Below is a small trained network, with its code and all its weights. Each question gives an input and a class and asks what happens when units are switched off, that is, made to give their printed mean instead of their output.

import numpy as np


def w(rows, s, z=0):
    codes = np.array(rows[::2]) - 128.0
    scale = np.full(codes.shape[1], s)
    scale[-1] = z or s
    return codes * scale


def norm(h):
    return h / np.sqrt((h * h).mean(-1, keepdims=True) + 1e-5)


def f(y):
    return np.maximum(y, 0)


def log_softmax(a):
    a = a - a.max(-1, keepdims=True)
    return a - np.log(np.exp(a).sum(-1, keepdims=True))


def net(x, mask):
    res = np.array(x, float).reshape(1, 3) / 4 @ E
    u = 0
    for l in range(3):
        y = f(norm(res) @ A[l][:, :-1].T + A[l][:, -1])
        res = res + np.where(mask[u : u + 6], y, B[l][:, -1]) @ B[l][:, :-1]
        u += 6
    return log_softmax(norm(res)[-1] @ U[:, :-1].T + U[:, -1])


A, B = {}, {}
E = w([
[155,174,49,2],'x0',
[132,137,86,192],'x1',
[96,216,152,113],'x2',
],0.0052)
A[0] = w([
[115,253,154,124,43],'0.n0',
[164,114,54,179,205],'0.n1',
[74,135,126,52,3],'0.n2',
[63,76,143,51,33],'0.n3',
[75,87,144,53,48],'0.n4',
[169,189,81,187,159],'0.n5',
],0.0071,0.0031)
B[0] = w([
[217,200,228,138,236],'0.n0',
[254,154,79,124,252],'0.n1',
[120,57,92,96,177],'0.n2',
[24,172,155,169,165],'0.n3',
[52,129,159,120,171],'0.n4',
[101,131,152,39,222],'0.n5',
],0.0062,0.003)
A[1] = w([
[182,109,192,107,250],'1.n0',
[79,122,3,80,95],'1.n1',
[11,117,166,161,200],'1.n2',
[207,30,115,255,197],'1.n3',
[127,138,79,63,94],'1.n4',
[141,174,110,53,254],'1.n5',
],0.0094,0.0033)
B[1] = w([
[116,206,93,71,226],'1.n0',
[110,18,234,220,176],'1.n1',
[49,113,45,76,184],'1.n2',
[255,21,52,14,254],'1.n3',
[65,57,127,192,182],'1.n4',
[111,85,193,233,246],'1.n5',
],0.0065,0.0075)
A[2] = w([
[162,132,22,255,33],'2.n0',
[106,158,179,124,4],'2.n1',
[171,238,141,126,158],'2.n2',
[160,202,183,125,15],'2.n3',
[221,86,27,203,120],'2.n4',
[36,194,164,152,99],'2.n5',
],0.0074,0.0042)
B[2] = w([
[251,203,208,173,145],'2.n0',
[190,236,178,206,145],'2.n1',
[51,212,236,86,206],'2.n2',
[118,255,194,116,168],'2.n3',
[247,249,183,153,253],'2.n4',
[156,73,33,66,218],'2.n5',
],0.0072,0.0044)
U = w([
[47,34,212,216,178],'0',
[44,103,50,33,207],'1',
[80,220,201,107,251],'2',
[192,108,179,212,118],'3',
[72,168,5,215,3],'4',
[86,159,14,187,3],'5',
[226,69,56,66,246],'6',
],0.012,0.0071)

Each question gives the input, the list of numbers given to net, and the class t.
The units are the neurons (one row each of A and B). Each row of codes is followed by its name. A weight is (code - 128) times the scale printed after its matrix; where a second scale follows, it is the last column's (A, B and U).
mask holds one flag per neuron, layer by layer. A switched-off neuron (its flag False) gives its mean, the last column of its row in B, instead of its output. The means were averaged over made-up inputs and are rounded, as every weight is.
A unit's drop is (log p(t) with every unit on - log p(t) with that unit switched off) / (log p(t) with every unit on - log p(t) with every unit switched off).
The circuit of an input: a set's keep is (log p(t) with only the set's units on - log p(t) with every unit switched off) / (log p(t) with every unit on - log p(t) with every unit switched off). Starting from the 12 units with the biggest drops (on a tie, the unit counted first), units are removed one at a time, each time the one whose removal leaves the highest keep (on an exact tie, the one counted first), for as long as the keep stays at least 0.8.
units of the circuit, in order: the units of the circuit, biggest drop first
most important unit: the unit with the biggest drop
k most important neurons: the k neurons with the biggest drops, biggest first
k most important neurons of layer l: the k neurons of layer l with the biggest drops, biggest first
drop of u: that unit's drop, to one decimal
input [-8,7,6], class 6: most important neuron -> 1.n3
input [7,3,6], class 2: 2 most important neurons -> 0.n0; 1.n3
input [-5,-3,-1], class 6: 2 most important neurons -> 1.n3; 0.n5
input [5,-5,5], class 2: 2 most important neurons -> 0.n0; 1.n2
input [7,-2,7], class 2: 2 most important neurons -> 0.n0; 1.n3
input [3,8,1], class 3: 2 most important neurons of layer 0 -> 0.n1; 0.n5
input [-4,4,4], class 2: units of the circuit, in order -> 0.n5; 1.n3; 1.n5
input [-2,-6,-5], class 1: 2 most important neurons -> 0.n1; 0.n3
input [-5,-8,4], class 1: 2 most important neurons -> 1.n2; 0.n1
input [7,5,-5], class 3: 2 most important neurons -> 0.n1; 1.n3
input [2,7,-5], class 3: 2 most important neurons of layer 0 -> 0.n5; 0.n0
input [-3,7,3], class 6: 4 most important neurons -> 1.n3; 0.n0; 1.n5; 0.n3
input [7,1,7], class 2: 2 most important neurons -> 0.n0; 1.n3
input [3,7,-6], class 3: most important unit -> 2.n4
input [-7,1,8], class 1: 2 most important neurons of layer 2 -> 2.n5; 2.n4
input [2,8,-1], class 3: 2 most important neurons -> 0.n1; 0.n5
input [2,-6,-2], class 0: 2 most important neurons of layer 0 -> 0.n0; 0.n2
input [-6,2,4], class 1: 3 most important neurons of layer 0 -> 0.n1; 0.n5; 0.n0
input [3,1,2], class 0: drop of 1.n5 -> 0.6
input [6,3,-3], class 3: drop of 0.n1 -> 0.3
input [8,4,7], class 2: drop of 1.n3 -> 0.8
input [8,5,-2], class 3: most important neuron -> 0.n1
